Below is a small trained network, with its code and all its weights. Each question gives an input and a target symbol and asks what happens when units are switched off, that is, made to give their printed mean instead of their output.

import numpy as np


def w(rows, s, z=0):
    codes = np.array(rows[::2]) - 128.0
    scale = np.full(codes.shape[1], s)
    scale[-1] = z or s
    return codes * scale


def norm(h):
    return h / np.sqrt((h * h).mean(-1, keepdims=True) + 1e-5)


def f(y):
    return np.maximum(y, 0)


def softmax(a):
    e = np.exp(a - a.max(-1, keepdims=True))
    return e / e.sum(-1, keepdims=True)


def log_softmax(a):
    a = a - a.max(-1, keepdims=True)
    return a - np.log(np.exp(a).sum(-1, keepdims=True))


def net(x, mask):
    ids = ['αβγδεζηθλξπστφψω'.index(c) for c in x.split()]
    T = len(ids)
    res = E[ids] + P[:T]
    r = norm(res)
    for j in range(2):
        rows = slice(4 * j, 4 * j + 4)
        q, k, v = (r @ M[0][rows].T for M in (Q, K, V))
        z = softmax(np.where(np.tri(T) > 0, q @ k.T / 4**0.5, -1e9)) @ v
        o = O[0][rows]
        res = res + np.where(mask[j], z, o[:, -1]) @ o[:, :-1]
    y = f(norm(res) @ A[0][:, :-1].T + A[0][:, -1])
    res = res + np.where(mask[2:26], y, B[0][:, -1]) @ B[0][:, :-1]
    return log_softmax(norm(res)[-1] @ U[:, :-1].T + U[:, -1])


Q, K, V, O, A, B = {}, {}, {}, {}, {}, {}
E = w([
[68,167,148,123],'α',
[126,191,163,141],'β',
[133,13,84,195],'γ',
[174,196,85,152],'δ',
[91,20,74,212],'ε',
[136,130,213,104],'ζ',
[158,198,91,151],'η',
[186,139,206,103],'θ',
[134,129,212,101],'λ',
[118,126,35,206],'ξ',
[34,99,122,172],'π',
[157,198,91,151],'σ',
[91,113,202,91],'τ',
[134,129,212,101],'φ',
[128,127,213,97],'ψ',
[133,130,124,253],'ω',
],0.019)
P = w([
[110,188,242,229],'0',
[107,191,200,196],'1',
[107,186,178,160],'2',
[107,184,160,131],'3',
[104,182,145,105],'4',
[100,179,130,80],'5',
[97,176,115,55],'6',
[94,172,99,28],'7',
[94,169,84,2],'8',
],0.009)
Q[0] = w([
[168,132,133,62],'head 0',
[152,154,183,135],'head 0',
[104,180,143,94],'head 0',
[125,222,141,87],'head 0',
[149,123,119,104],'head 1',
[166,69,112,157],'head 1',
[101,49,105,148],'head 1',
[201,2,137,148],'head 1',
],0.052)
K[0] = w([
[182,112,65,62],'head 0',
[178,200,158,135],'head 0',
[96,186,123,69],'head 0',
[124,194,143,3],'head 0',
[158,96,155,111],'head 1',
[112,138,182,162],'head 1',
[111,122,141,208],'head 1',
[216,176,239,240],'head 1',
],0.033)
V[0] = w([
[102,223,147,179],'head 0',
[79,62,226,163],'head 0',
[219,151,131,86],'head 0',
[14,101,65,163],'head 0',
[114,117,142,161],'head 1',
[85,134,126,128],'head 1',
[88,157,96,47],'head 1',
[254,127,115,87],'head 1',
],0.0094)
O[0] = w([
[116,227,170,134,248],'head 0',
[102,156,42,10,224],'head 0',
[104,120,179,185,98],'head 0',
[187,96,83,100,93],'head 0',
[141,84,119,122,152],'head 1',
[142,122,109,115,166],'head 1',
[127,206,117,118,134],'head 1',
[79,189,188,170,2],'head 1',
],0.012,0.0056)
A[0] = w([
[39,80,153,122,57],'neuron 0',
[198,99,157,180,35],'neuron 1',
[15,91,108,123,114],'neuron 2',
[159,153,165,144,66],'neuron 3',
[126,119,151,139,67],'neuron 4',
[49,170,95,168,3],'neuron 5',
[179,177,123,93,111],'neuron 6',
[108,211,74,153,113],'neuron 7',
[163,168,166,107,107],'neuron 8',
[119,129,55,175,135],'neuron 9',
[102,149,137,153,109],'neuron 10',
[194,122,210,90,140],'neuron 11',
[83,157,145,129,119],'neuron 12',
[77,130,38,211,96],'neuron 13',
[250,100,177,127,82],'neuron 14',
[175,78,140,83,130],'neuron 15',
[145,159,146,99,125],'neuron 16',
[16,73,54,151,62],'neuron 17',
[119,162,182,140,63],'neuron 18',
[73,168,153,179,67],'neuron 19',
[122,164,139,159,90],'neuron 20',
[45,93,155,214,177],'neuron 21',
[163,146,167,174,124],'neuron 22',
[197,191,127,113,29],'neuron 23',
],0.02,0.006)
B[0] = w([
[167,117,104,57,159],'neuron 0',
[124,113,57,60,143],'neuron 1',
[130,116,100,197,177],'neuron 2',
[138,93,143,170,176],'neuron 3',
[146,105,138,130,134],'neuron 4',
[135,157,183,79,158],'neuron 5',
[117,99,188,174,240],'neuron 6',
[141,132,64,161,254],'neuron 7',
[109,125,100,75,242],'neuron 8',
[91,110,191,180,192],'neuron 9',
[140,113,154,107,181],'neuron 10',
[145,173,157,164,221],'neuron 11',
[108,101,132,116,239],'neuron 12',
[169,87,77,206,173],'neuron 13',
[126,219,129,145,142],'neuron 14',
[126,174,143,162,193],'neuron 15',
[137,122,85,103,235],'neuron 16',
[133,168,141,2,173],'neuron 17',
[125,144,100,204,235],'neuron 18',
[151,66,157,92,232],'neuron 19',
[112,133,132,174,191],'neuron 20',
[165,163,74,36,191],'neuron 21',
[99,123,160,161,198],'neuron 22',
[111,150,175,50,189],'neuron 23',
],0.043,0.0072)
U = w([
[73,154,208,85,98],'α',
[49,90,185,154,133],'β',
[184,149,62,134,99],'γ',
[215,82,161,105,129],'δ',
[200,232,129,121,37],'ε',
[90,64,123,154,210],'ζ',
[141,115,161,157,245],'η',
[218,63,52,70,6],'θ',
[95,51,96,124,145],'λ',
[153,172,71,158,139],'ξ',
[91,207,166,197,126],'π',
[142,113,163,164,200],'σ',
[4,161,101,168,67],'τ',
[100,56,96,126,125],'φ',
[70,71,82,74,84],'ψ',
[144,99,74,196,177],'ω',
],0.024,0.011)

Each question gives the input, a string of symbols that net reads in full, and the target symbol t.
The units are the heads (4 rows each of Q, K, V and O) and the neurons (one row each of A and B). Each row of codes is followed by its name. A weight is (code - 128) times the scale printed after its matrix; where a second scale follows, it is the last column's (O, A, B and U).
mask holds one flag per unit, heads first, then neurons. A switched-off unit (its flag False) gives its mean, the last column of its rows in O or B, instead of its output. The means were averaged over made-up inputs and are rounded, as every weight is.
A unit's drop is (log p(t) with every unit on - log p(t) with that unit switched off) / (log p(t) with every unit on - log p(t) with every unit switched off).
The circuit of an input: a set's keep is (log p(t) with only the set's units on - log p(t) with every unit switched off) / (log p(t) with every unit on - log p(t) with every unit switched off). Starting from the 12 units with the biggest drops (on a tie, the unit counted first), units are removed one at a time, each time the one whose removal leaves the highest keep (on an exact tie, the one counted first), for as long as the keep stays at least 0.8.
units of the circuit, in order: the units of the circuit, biggest drop first
most important unit: the unit with the biggest drop
k most important neurons: the k neurons with the biggest drops, biggest first
heads that matter: for each layer, one digit per head in row order, 1 if its drop is at least 0.15 and else 0, layers parted by /
input π η ε ζ, target ε: most important unit : head 1
input λ φ δ τ σ, target τ: 2 most important neurons : (neuron 19; neuron 7)
input ω τ γ ξ δ β δ, target β: heads that matter : 10
input τ τ π η τ, target η: 3 most important neurons : (neuron 19; neuron 11; neuron 22)
input τ θ δ α β, target β: heads that matter : 10
input α ψ α η θ ζ δ, target ζ: heads that matter : 10
input ω τ α β π, target α: heads that matter : 11
input ψ π φ ψ α ε δ η, target δ: units of the circuit, in order : (neuron 19; head 0)
input ε σ η ζ π τ, target π: 3 most important neurons : (neuron 15; neuron 19; neuron 21)
input τ λ η δ θ π δ λ η, target λ: 3 most important neurons : (neuron 11; neuron 19; neuron 7)
input ε ζ ζ φ δ σ θ τ, target θ: units of the circuit, in order : (head 0; neuron 0)
input π ω π η ω π δ, target π: heads that matter : 01
input σ τ τ ξ λ, target ξ: heads that matter : 11
input ε θ θ ζ θ ε τ, target ε: most important unit : neuron 15
input ξ ε ε γ λ, target γ: heads that matter : 11
input τ φ π η σ ξ ψ ε φ, target ε: heads that matter : 10
input δ π β σ η τ η, target τ: heads that matter : 00
input ξ τ δ π ξ ε λ, target ε: 2 most important neurons : (neuron 0; neuron 11)
input π α ω λ η ζ π π φ, target π: heads that matter : 11
input π δ ε, target θ: heads that matter : 00
input γ ψ ε ζ ψ δ, target ψ: 2 most important neurons : (neuron 11; neuron 7)
input ω δ β π γ η τ, target η: units of the circuit, in order : (head 0)
input π ξ ψ, target ξ: 2 most important neurons : (neuron 19; neuron 9)
input α φ δ δ ζ η, target ζ: heads that matter : 10
input ψ ζ β δ λ ζ, target λ: heads that matter : 11
input λ π σ, target π: heads that matter : 01
input β ξ θ β β ε ψ, target ε: heads that matter : 11
input ω γ β ψ, target β: 3 most important neurons : (neuron 21; neuron 11; neuron 13)
input δ β τ ξ τ δ σ γ λ, target γ: 2 most important neurons : (neuron 0; neuron 11)
input τ λ ζ λ λ, target λ: most important neuron : (neuron 12)
